Below is a small trained network, with its code and all its weights. Each question gives an input and a target symbol and asks what happens when units are switched off, that is, made to give their printed mean instead of their output.

import numpy as np


def w(rows, s, z=0):
    codes = np.array(rows[::2]) - 128.0
    scale = np.full(codes.shape[1], s)
    scale[-1] = z or s
    return codes * scale


def norm(h):
    return h / np.sqrt((h * h).mean(-1, keepdims=True) + 1e-5)


def f(y):
    return y / 2 * (1 + np.tanh(0.7978845608 * (y + 0.044715 * y**3)))


def softmax(a):
    e = np.exp(a - a.max(-1, keepdims=True))
    return e / e.sum(-1, keepdims=True)


def log_softmax(a):
    a = a - a.max(-1, keepdims=True)
    return a - np.log(np.exp(a).sum(-1, keepdims=True))


def net(x, mask):
    ids = ['ΛΞΠΣγητψω'.index(c) for c in x.split()]
    T = len(ids)
    res = E[ids] + P[:T]
    r = norm(res)
    for j in range(3):
        rows = slice(2 * j, 2 * j + 2)
        q, k, v = (r @ M[0][rows].T for M in (Q, K, V))
        z = softmax(np.where(np.tri(T) > 0, q @ k.T / 2**0.5, -1e9)) @ v
        o = O[0][rows]
        res = res + np.where(mask[j], z, o[:, -1]) @ o[:, :-1]
    y = f(norm(res) @ A[0][:, :-1].T + A[0][:, -1])
    res = res + np.where(mask[3:11], y, B[0][:, -1]) @ B[0][:, :-1]
    return log_softmax(norm(res)[-1] @ U[:, :-1].T + U[:, -1])


Q, K, V, O, A, B = {}, {}, {}, {}, {}, {}
E = w([
[16,251,54,195,177,136],'Λ',
[141,165,150,184,159,121],'Ξ',
[196,226,172,85,193,36],'Π',
[184,99,116,68,153,70],'Σ',
[147,209,124,206,55,175],'γ',
[3,151,146,64,214,200],'η',
[134,144,200,130,74,2],'τ',
[135,92,80,58,94,209],'ψ',
[242,130,151,110,144,180],'ω',
],0.0082)
P = w([
[107,1,132,35,79,130],'0',
[113,176,170,83,98,71],'1',
[118,153,159,90,74,78],'2',
[131,131,158,97,64,67],'3',
[138,91,134,151,36,103],'4',
[118,131,154,177,65,118],'5',
[155,132,151,167,51,84],'6',
[151,105,139,184,34,96],'7',
],0.0021)
Q[0] = w([
[228,91,153,104,65,116],'H0',
[182,154,1,114,108,132],'H0',
[210,213,80,92,94,57],'H1',
[73,106,124,123,199,150],'H1',
[102,192,179,112,183,142],'H2',
[41,173,86,125,156,163],'H2',
],0.006)
K[0] = w([
[205,68,227,134,93,49],'H0',
[172,103,88,154,246,151],'H0',
[255,62,135,177,56,74],'H1',
[50,145,111,103,119,201],'H1',
[95,102,130,140,223,183],'H2',
[33,133,108,128,183,139],'H2',
],0.0053)
V[0] = w([
[149,92,120,172,91,192],'H0',
[253,81,140,136,193,62],'H0',
[84,108,44,66,121,197],'H1',
[143,126,140,122,7,43],'H1',
[118,136,140,135,197,153],'H2',
[178,181,119,121,83,82],'H2',
],0.0053)
O[0] = w([
[112,184,111,16,242,124,17],'H0',
[39,134,206,149,134,193,119],'H0',
[76,210,153,146,122,13,3],'H1',
[48,17,75,200,154,104,145],'H1',
[122,115,67,68,74,150,171],'H2',
[2,147,51,139,186,136,173],'H2',
],0.0039,0.0023)
A[0] = w([
[254,125,147,108,64,168,215],'N0',
[147,39,125,82,151,106,124],'N1',
[145,110,172,78,181,156,155],'N2',
[136,188,54,159,101,88,147],'N3',
[84,156,196,97,151,151,185],'N4',
[92,173,143,130,149,170,253],'N5',
[150,52,133,85,204,139,138],'N6',
[152,109,116,189,150,157,89],'N7',
],0.0062,0.0017)
B[0] = w([
[190,50,130,149,161,120,251],'N0',
[72,117,160,117,181,159,159],'N1',
[135,170,126,180,124,186,184],'N2',
[118,79,86,98,212,103,229],'N3',
[136,149,143,163,75,122,197],'N4',
[149,84,91,112,63,94,228],'N5',
[79,216,109,169,190,182,166],'N6',
[122,253,191,65,168,73,164],'N7',
],0.0056,0.0025)
U = w([
[194,86,91,135,133,97,121],'Λ',
[211,100,174,172,155,215,90],'Ξ',
[131,142,161,174,90,134,53],'Π',
[77,47,179,162,62,45,191],'Σ',
[90,141,2,125,167,70,178],'γ',
[205,76,107,132,115,92,1],'η',
[45,107,149,167,200,165,162],'τ',
[158,111,102,92,132,104,82],'ψ',
[135,193,145,63,37,114,170],'ω',
],0.0093,0.0027)

Each question gives the input, a string of symbols that net reads in full, and the target symbol t.
The units are the heads (2 rows each of Q, K, V and O) and the neurons (one row each of A and B). Each row of codes is followed by its name. A weight is (code - 128) times the scale printed after its matrix; where a second scale follows, it is the last column's (O, A, B and U).
mask holds one flag per unit, heads first, then neurons. A switched-off unit (its flag False) gives its mean, the last column of its rows in O or B, instead of its output. The means were averaged over made-up inputs and are rounded, as every weight is.
A unit's drop is (log p(t) with every unit on - log p(t) with that unit switched off) / (log p(t) with every unit on - log p(t) with every unit switched off).
The circuit of an input: a set's keep is (log p(t) with only the set's units on - log p(t) with every unit switched off) / (log p(t) with every unit on - log p(t) with every unit switched off). Starting from all 11 units, units are removed one at a time, each time the one whose removal leaves the highest keep (on an exact tie, the one counted first), for as long as the keep stays at least 0.8.
units of the circuit, in order: the units of the circuit, biggest drop first
unit that matters most: the unit with the biggest drop
top k neurons: the k neurons with the biggest drops, biggest first
heads that matter: for each layer, one digit per head in row order, 1 if its drop is at least 0.15 and else 0, layers parted by /
drop of u: that unit's drop, to one decimal
input τ ψ γ Ξ, target τ: units of the circuit, in order : [H1 H2]
input Σ Λ Ξ Σ Π Σ Ξ, target Σ: heads that matter : 100
input Ξ τ Π, target Ξ: heads that matter : 110
input ψ τ Ξ Π Ξ, target τ: heads that matter : 011
input Π Ξ Λ ψ Ξ τ η, target ω: heads that matter : 010
input γ γ Π, target γ: unit that matters most : H2
input γ ψ Ξ, target γ: heads that matter : 100
input ω ω Ξ, target ω: top 2 neurons : [N0 N5]
input Σ Σ Σ γ, target Σ: heads that matter : 110
input Λ τ Λ τ Π, target τ: heads that matter : 010
input γ γ ψ Π Ξ, target γ: units of the circuit, in order : [H0 H2 N0]
input ω γ Π Ξ, target ω: top 2 neurons : [N7 N0]
input Λ Π Σ, target τ: heads that matter : 000
input Ξ ω η γ η η, target ω: heads that matter : 010
input ω ψ Λ Ξ Σ, target τ: unit that matters most : H0
input Λ Λ γ, target Λ: top 2 neurons : [N0 N3]
input Ξ γ Π, target Ξ: drop of N2 : 0.3
input Λ η γ, target Λ: drop of N0 : 0.1
input τ ω ψ, target τ: drop of N0 : 0.0
